Here is a tiny trained network, its code and every weight. The questions are about switching its units off for an input and a class, where a switched-off unit gives its printed mean instead of its output.

import numpy as np


def w(rows, s, z=0):
    codes = np.array(rows[::2]) - 128.0
    scale = np.full(codes.shape[1], s)
    scale[-1] = z or s
    return codes * scale


def f(y):
    return np.maximum(y, 0)


def log_softmax(a):
    a = a - a.max(-1, keepdims=True)
    return a - np.log(np.exp(a).sum(-1, keepdims=True))


def net(x, mask):
    res = np.array(x, float).reshape(1, 5) / 4 @ E
    y = f(res @ A[0][:, :-1].T + A[0][:, -1])
    res = res + np.where(mask, y, B[0][:, -1]) @ B[0][:, :-1]
    return log_softmax(res[-1] @ U[:, :-1].T + U[:, -1])


A, B = {}, {}
E = w([
[127,131,129,129,127,127],'x0',
[234,136,106,120,95,24],'x1',
[129,130,128,126,128,129],'x2',
[63,132,1,106,161,108],'x3',
[115,143,190,34,216,83],'x4',
],0.0096)
A[0] = w([
[45,141,74,114,165,176,129],'n1',
[115,130,249,145,112,229,219],'n2',
[165,142,28,98,129,43,2],'n3',
[151,121,155,132,130,119,118],'n4',
[110,129,182,37,220,77,147],'n5',
[140,169,176,99,134,99,109],'n6',
[233,132,198,140,86,95,130],'n7',
[128,134,77,123,122,102,163],'n8',
[119,147,120,140,117,77,117],'n9',
[134,127,114,167,103,133,253],'n10',
[134,130,159,120,155,118,115],'n11',
],0.02,0.0057)
B[0] = w([
[47,121,108,95,102,131,234],'n1',
[181,105,144,189,174,157,251],'n2',
[178,120,159,170,176,152,208],'n3',
[125,167,108,133,125,128,148],'n4',
[121,134,254,88,164,106,252],'n5',
[122,190,141,164,100,132,167],'n6',
[124,156,95,73,83,77,210],'n7',
[127,104,123,150,123,153,175],'n8',
[150,124,134,146,124,127,151],'n9',
[144,97,62,115,115,128,187],'n10',
[128,158,146,143,112,142,154],'n11',
],0.041,0.02)
U = w([
[224,56,78,228,156,173,253],'0',
[200,146,240,166,223,148,132],'1',
[173,136,57,75,42,47,104],'2',
[138,228,198,41,96,42,3],'3',
[16,115,52,124,36,172,190],'4',
[4,128,200,2,145,95,31],'5',
],0.0056,0.003)

Each question gives the input, the list of numbers given to net, and the class t.
The units are the neurons (one row each of A and B). Each row of codes is followed by its name. A weight is (code - 128) times the scale printed after its matrix; where a second scale follows, it is the last column's (A, B and U).
mask holds one flag per neuron, in row order. A switched-off neuron (its flag False) gives its mean, the last column of its row in B, instead of its output. The means were averaged over made-up inputs and are rounded, as every weight is.
A unit's drop is (log p(t) with every unit on - log p(t) with that unit switched off) / (log p(t) with every unit on - log p(t) with every unit switched off).
The circuit of an input: a set's keep is (log p(t) with only the set's units on - log p(t) with every unit switched off) / (log p(t) with every unit on - log p(t) with every unit switched off). Starting from all 11 units, units are removed one at a time, each time the one whose removal leaves the highest keep (on an exact tie, the one counted first), for as long as the keep stays at least 0.8.
units of the circuit, in order: the units of the circuit, biggest drop first
unit that matters most: the unit with the biggest drop
top k neurons: the k neurons with the biggest drops, biggest first
drop of u: that unit's drop, to one decimal
input [2,-1,4,-6,-6], class 0: unit that matters most	n2
input [0,-2,7,-5,-3], class 0: top 2 neurons	[n5; n2]
input [3,1,-6,-7,-3], class 2: units of the circuit, in order	[n7; n5]
input [0,-3,5,1,-2], class 4: units of the circuit, in order	[n5; n3]
input [0,1,6,-6,0], class 2: units of the circuit, in order	[n7; n5]
input [3,0,7,1,-6], class 4: units of the circuit, in order	[n2; n5]
input [-4,6,-4,0,3], class 3: top 2 neurons	[n2; n7]
input [4,-7,5,-2,-1], class 0: top 2 neurons	[n5; n2]
input [-1,5,-5,1,0], class 0: top 3 neurons	[n5; n3; n1]
input [-2,5,-3,0,1], class 3: top 2 neurons	[n2; n7]
input [-3,7,-4,3,-2], class 0: top 2 neurons	[n5; n3]
input [-6,2,1,0,-6], class 2: top 2 neurons	[n2; n1]
input [3,-1,3,5,-2], class 4: top 2 neurons	[n5; n2]
input [5,3,-4,0,8], class 3: unit that matters most	n2
input [5,-1,-7,1,0], class 4: top 3 neurons	[n5; n2; n3]
input [5,-1,8,7,7], class 5: top 2 neurons	[n1; n2]
input [1,7,7,-1,1], class 3: top 2 neurons	[n7; n2]
input [-3,8,5,-1,6], class 3: top 2 neurons	[n7; n2]
input [0,1,-3,-8,1], class 3: top 2 neurons	[n7; n3]
input [-2,6,-7,-4,-3], class 2: unit that matters most	n5
input [0,-3,5,-3,-3], class 0: drop of n5	0.7
input [8,-7,6,7,0], class 4: drop of n5	0.9
input [0,4,6,-1,5], class 3: drop of n2	0.3
input [3,3,7,0,5], class 3: drop of n2	1.6
input [-3,1,5,-7,3], class 3: top 2 neurons	[n7; n3]
